Below is a small trained network, with its code and all its weights. Each question gives an input and a class and asks what happens when units are switched off, that is, made to give their printed mean instead of their output.

import numpy as np


def w(rows, s, z=0):
    codes = np.array(rows[::2]) - 128.0
    scale = np.full(codes.shape[1], s)
    scale[-1] = z or s
    return codes * scale


def f(y):
    return y / 2 * (1 + np.tanh(0.7978845608 * (y + 0.044715 * y**3)))


def log_softmax(a):
    a = a - a.max(-1, keepdims=True)
    return a - np.log(np.exp(a).sum(-1, keepdims=True))


def net(x, mask):
    res = np.array(x, float).reshape(1, 6) / 4 @ E
    y = f(res @ A[0][:, :-1].T + A[0][:, -1])
    res = res + np.where(mask, y, B[0][:, -1]) @ B[0][:, :-1]
    return log_softmax(res[-1] @ U[:, :-1].T + U[:, -1])


A, B = {}, {}
E = w([
[114,112,124,230,142,108],'x0',
[132,233,115,102,166,183],'x1',
[96,102,140,25,177,7],'x2',
[207,27,72,100,150,136],'x3',
[35,62,240,44,89,218],'x4',
[1,144,45,166,32,219],'x5',
],0.0061)
A[0] = w([
[154,190,101,156,172,117,197],'neuron 0',
[138,99,117,129,156,172,119],'neuron 1',
[134,132,163,138,174,161,255],'neuron 2',
[119,117,87,181,86,107,219],'neuron 3',
[141,218,97,157,139,73,121],'neuron 4',
[96,131,165,138,122,107,73],'neuron 5',
[116,70,66,146,138,90,176],'neuron 6',
[87,149,115,147,119,140,114],'neuron 7',
[123,96,203,87,64,120,160],'neuron 8',
[125,118,122,169,119,169,180],'neuron 9',
[173,119,146,109,153,92,174],'neuron 10',
[77,126,115,102,119,133,109],'neuron 11',
[87,133,217,104,121,110,165],'neuron 12',
[177,108,171,141,244,113,224],'neuron 13',
],0.012,0.0038)
B[0] = w([
[104,193,108,198,2,67,222],'neuron 0',
[97,132,120,163,97,130,143],'neuron 1',
[153,132,180,137,73,26,178],'neuron 2',
[138,115,194,82,132,49,203],'neuron 3',
[48,178,79,226,42,76,224],'neuron 4',
[90,92,75,120,111,146,133],'neuron 5',
[160,95,177,85,84,54,188],'neuron 6',
[175,126,131,38,182,115,160],'neuron 7',
[62,153,100,204,64,175,192],'neuron 8',
[154,120,231,98,77,117,176],'neuron 9',
[186,73,199,85,126,84,202],'neuron 10',
[147,127,111,128,224,183,154],'neuron 11',
[88,157,93,173,101,110,193],'neuron 12',
[134,101,222,80,128,57,255],'neuron 13',
],0.0071,0.0088)
U = w([
[75,119,1,140,229,230,3],'0',
[132,117,244,88,164,133,204],'1',
[46,180,97,252,94,156,190],'2',
],0.0071,0.0017)

Each question gives the input, the list of numbers given to net, and the class t.
The units are the neurons (one row each of A and B). Each row of codes is followed by its name. A weight is (code - 128) times the scale printed after its matrix; where a second scale follows, it is the last column's (A, B and U).
mask holds one flag per neuron, in row order. A switched-off neuron (its flag False) gives its mean, the last column of its row in B, instead of its output. The means were averaged over made-up inputs and are rounded, as every weight is.
A unit's drop is (log p(t) with every unit on - log p(t) with that unit switched off) / (log p(t) with every unit on - log p(t) with every unit switched off).
The circuit of an input: a set's keep is (log p(t) with only the set's units on - log p(t) with every unit switched off) / (log p(t) with every unit on - log p(t) with every unit switched off). Starting from the 12 units with the biggest drops (on a tie, the unit counted first), units are removed one at a time, each time the one whose removal leaves the highest keep (on an exact tie, the one counted first), for as long as the keep stays at least 0.8.
units of the circuit, in order: the units of the circuit, biggest drop first
most important unit: the unit with the biggest drop
k most important neurons: the k neurons with the biggest drops, biggest first
drop of u: that unit's drop, to one decimal
input [6,1,-6,4,7,4], class 1: most important unit -> neuron 9
input [8,2,2,7,-4,0], class 1: units of the circuit, in order -> neuron 6; neuron 13
input [-5,8,-4,5,1,1], class 0: 2 most important neurons -> neuron 13; neuron 4
input [-7,0,-8,0,2,4], class 1: 4 most important neurons -> neuron 4; neuron 9; neuron 0; neuron 12
input [4,-2,6,-3,0,5], class 0: 2 most important neurons -> neuron 13; neuron 0
input [-6,-4,5,0,5,5], class 2: 2 most important neurons -> neuron 8; neuron 12
input [-3,5,-5,-7,-1,-8], class 2: 3 most important neurons -> neuron 4; neuron 0; neuron 3
input [5,-3,-3,-7,7,-4], class 2: 2 most important neurons -> neuron 8; neuron 12
input [-3,5,-8,-5,3,6], class 1: drop of neuron 0 -> 0.1
input [4,-6,-3,0,-1,6], class 1: drop of neuron 9 -> 0.0
input [-4,3,-1,6,7,8], class 0: drop of neuron 11 -> 0.2
input [-2,-6,2,3,5,-1], class 2: drop of neuron 8 -> 0.7
